Below is a small trained network, with its code and all its weights. Each question gives an input and a target symbol and asks what happens when units are switched off, that is, made to give their printed mean instead of their output.

import numpy as np


def w(rows, s, z=0):
    codes = np.array(rows[::2]) - 128.0
    scale = np.full(codes.shape[1], s)
    scale[-1] = z or s
    return codes * scale


def norm(h):
    return h / np.sqrt((h * h).mean(-1, keepdims=True) + 1e-5)


def f(y):
    return np.maximum(y, 0)


def softmax(a):
    e = np.exp(a - a.max(-1, keepdims=True))
    return e / e.sum(-1, keepdims=True)


def log_softmax(a):
    a = a - a.max(-1, keepdims=True)
    return a - np.log(np.exp(a).sum(-1, keepdims=True))


def net(x, mask):
    ids = ['ζξπτφψω'.index(c) for c in x.split()]
    T = len(ids)
    res = E[ids] + P[:T]
    r = norm(res)
    for j in range(3):
        rows = slice(2 * j, 2 * j + 2)
        q, k, v = (r @ M[0][rows].T for M in (Q, K, V))
        z = softmax(np.where(np.tri(T) > 0, q @ k.T / 2**0.5, -1e9)) @ v
        o = O[0][rows]
        res = res + np.where(mask[j], z, o[:, -1]) @ o[:, :-1]
    y = f(norm(res) @ A[0][:, :-1].T + A[0][:, -1])
    res = res + np.where(mask[3:19], y, B[0][:, -1]) @ B[0][:, :-1]
    return log_softmax(norm(res)[-1] @ U[:, :-1].T + U[:, -1])


Q, K, V, O, A, B = {}, {}, {}, {}, {}, {}
E = w([
[33,154,128,150,128],'ζ',
[93,141,97,228,178],'ξ',
[179,67,172,174,153],'π',
[145,62,105,154,194],'τ',
[61,115,177,164,57],'φ',
[108,130,131,253,83],'ψ',
[72,149,164,196,162],'ω',
],0.005)
P = w([
[165,144,105,73,116],'0',
[66,170,206,144,254],'1',
[101,48,102,119,168],'2',
[137,144,118,89,136],'3',
[171,201,191,149,176],'4',
[95,29,108,139,167],'5',
],0.0071)
Q[0] = w([
[180,36,112,78,184],'h0',
[164,236,150,75,134],'h0',
[59,66,101,151,121],'h1',
[155,199,49,85,132],'h1',
[203,254,133,86,147],'h2',
[208,39,123,130,136],'h2',
],0.0088)
K[0] = w([
[199,63,99,50,159],'h0',
[41,3,211,160,202],'h0',
[210,213,71,113,147],'h1',
[68,86,148,255,199],'h1',
[42,49,205,204,231],'h2',
[221,64,96,128,161],'h2',
],0.0072)
V[0] = w([
[183,36,136,64,207],'h0',
[112,48,235,2,153],'h0',
[100,80,78,137,138],'h1',
[168,196,163,110,199],'h1',
[54,166,157,73,86],'h2',
[71,150,52,82,223],'h2',
],0.0055)
O[0] = w([
[110,99,128,205,121,1],'h0',
[78,84,172,137,92,91],'h0',
[102,116,75,122,140,96],'h1',
[161,164,177,98,186,86],'h1',
[130,74,143,59,120,227],'h2',
[2,138,81,103,164,81],'h2',
],0.0078,0.0034)
A[0] = w([
[230,150,66,113,124,53],'n0',
[101,83,85,169,144,88],'n1',
[72,136,141,144,109,174],'n2',
[158,99,106,115,145,87],'n3',
[82,101,210,166,111,153],'n4',
[87,151,152,96,196,89],'n5',
[109,129,155,192,161,119],'n6',
[125,161,51,124,144,2],'n7',
[78,149,146,85,64,106],'n8',
[164,181,207,147,127,125],'n9',
[152,64,127,76,69,97],'n10',
[142,101,182,86,73,91],'n11',
[127,254,115,91,121,120],'n12',
[129,71,28,133,181,179],'n13',
[96,120,177,75,55,103],'n14',
[101,68,81,128,127,47],'n15',
],0.0088,0.0043)
B[0] = w([
[146,213,198,56,49,179],'n0',
[143,172,147,134,84,148],'n1',
[193,166,144,108,135,191],'n2',
[125,157,128,147,105,146],'n3',
[138,155,115,106,151,254],'n4',
[192,97,159,110,187,212],'n5',
[137,106,167,112,161,194],'n6',
[199,140,2,134,160,141],'n7',
[96,95,128,166,104,182],'n8',
[61,137,114,110,148,213],'n9',
[200,67,92,134,141,223],'n10',
[137,112,48,208,128,214],'n11',
[112,58,170,175,109,205],'n12',
[98,164,106,135,68,200],'n13',
[146,133,83,175,70,220],'n14',
[75,161,159,94,73,146],'n15',
],0.007,0.0051)
U = w([
[37,86,111,67,88,148],'ζ',
[129,183,25,151,175,79],'ξ',
[133,95,199,246,143,56],'π',
[34,175,127,225,78,76],'τ',
[172,40,80,183,71,172],'φ',
[197,198,155,84,67,10],'ψ',
[136,113,167,92,218,252],'ω',
],0.011,0.0016)

Each question gives the input, a string of symbols that net reads in full, and the target symbol t.
The units are the heads (2 rows each of Q, K, V and O) and the neurons (one row each of A and B). Each row of codes is followed by its name. A weight is (code - 128) times the scale printed after its matrix; where a second scale follows, it is the last column's (O, A, B and U).
mask holds one flag per unit, heads first, then neurons. A switched-off unit (its flag False) gives its mean, the last column of its rows in O or B, instead of its output. The means were averaged over made-up inputs and are rounded, as every weight is.
A unit's drop is (log p(t) with every unit on - log p(t) with that unit switched off) / (log p(t) with every unit on - log p(t) with every unit switched off).
The circuit of an input: a set's keep is (log p(t) with only the set's units on - log p(t) with every unit switched off) / (log p(t) with every unit on - log p(t) with every unit switched off). Starting from the 12 units with the biggest drops (on a tie, the unit counted first), units are removed one at a time, each time the one whose removal leaves the highest keep (on an exact tie, the one counted first), for as long as the keep stays at least 0.8.
circuit, biggest first: the units of the circuit, biggest drop first
top k neurons: the k neurons with the biggest drops, biggest first
heads that matter: for each layer, one digit per head in row order, 1 if its drop is at least 0.15 and else 0, layers parted by /
input ω φ φ φ ζ ζ, target ω: circuit, biggest first	h1
input ψ ψ ψ φ ψ, target τ: top 3 neurons	n9, n5, n10
input φ π φ ψ ζ, target ω: heads that matter	100
input φ ζ ψ φ π, target ω: circuit, biggest first	n14, n9
input ψ τ ξ, target ψ: circuit, biggest first	n0, h0
input π ψ ζ ξ φ, target ω: heads that matter	011
input τ φ ζ, target τ: heads that matter	100
input φ φ φ ψ φ, target τ: heads that matter	000
input φ φ τ ψ ξ, target ω: heads that matter	000
input τ ζ ξ ξ ψ ω, target τ: heads that matter	100
input ζ φ π, target ζ: heads that matter	001
input ξ φ π, target ξ: heads that matter	101
input τ φ ω ψ, target ψ: heads that matter	100
input ψ ψ ζ ψ ζ, target π: circuit, biggest first	n12
input ψ φ ξ ψ ψ ζ, target ψ: circuit, biggest first	h0, n0
input ψ ψ φ, target ψ: circuit, biggest first	h0, n0
input ξ ξ ψ, target ξ: circuit, biggest first	h2, h0
input φ ψ φ π, target π: circuit, biggest first	h0, h2
input ψ ψ ψ τ, target τ: heads that matter	100
input ξ ψ ζ, target ξ: circuit, biggest first	h0
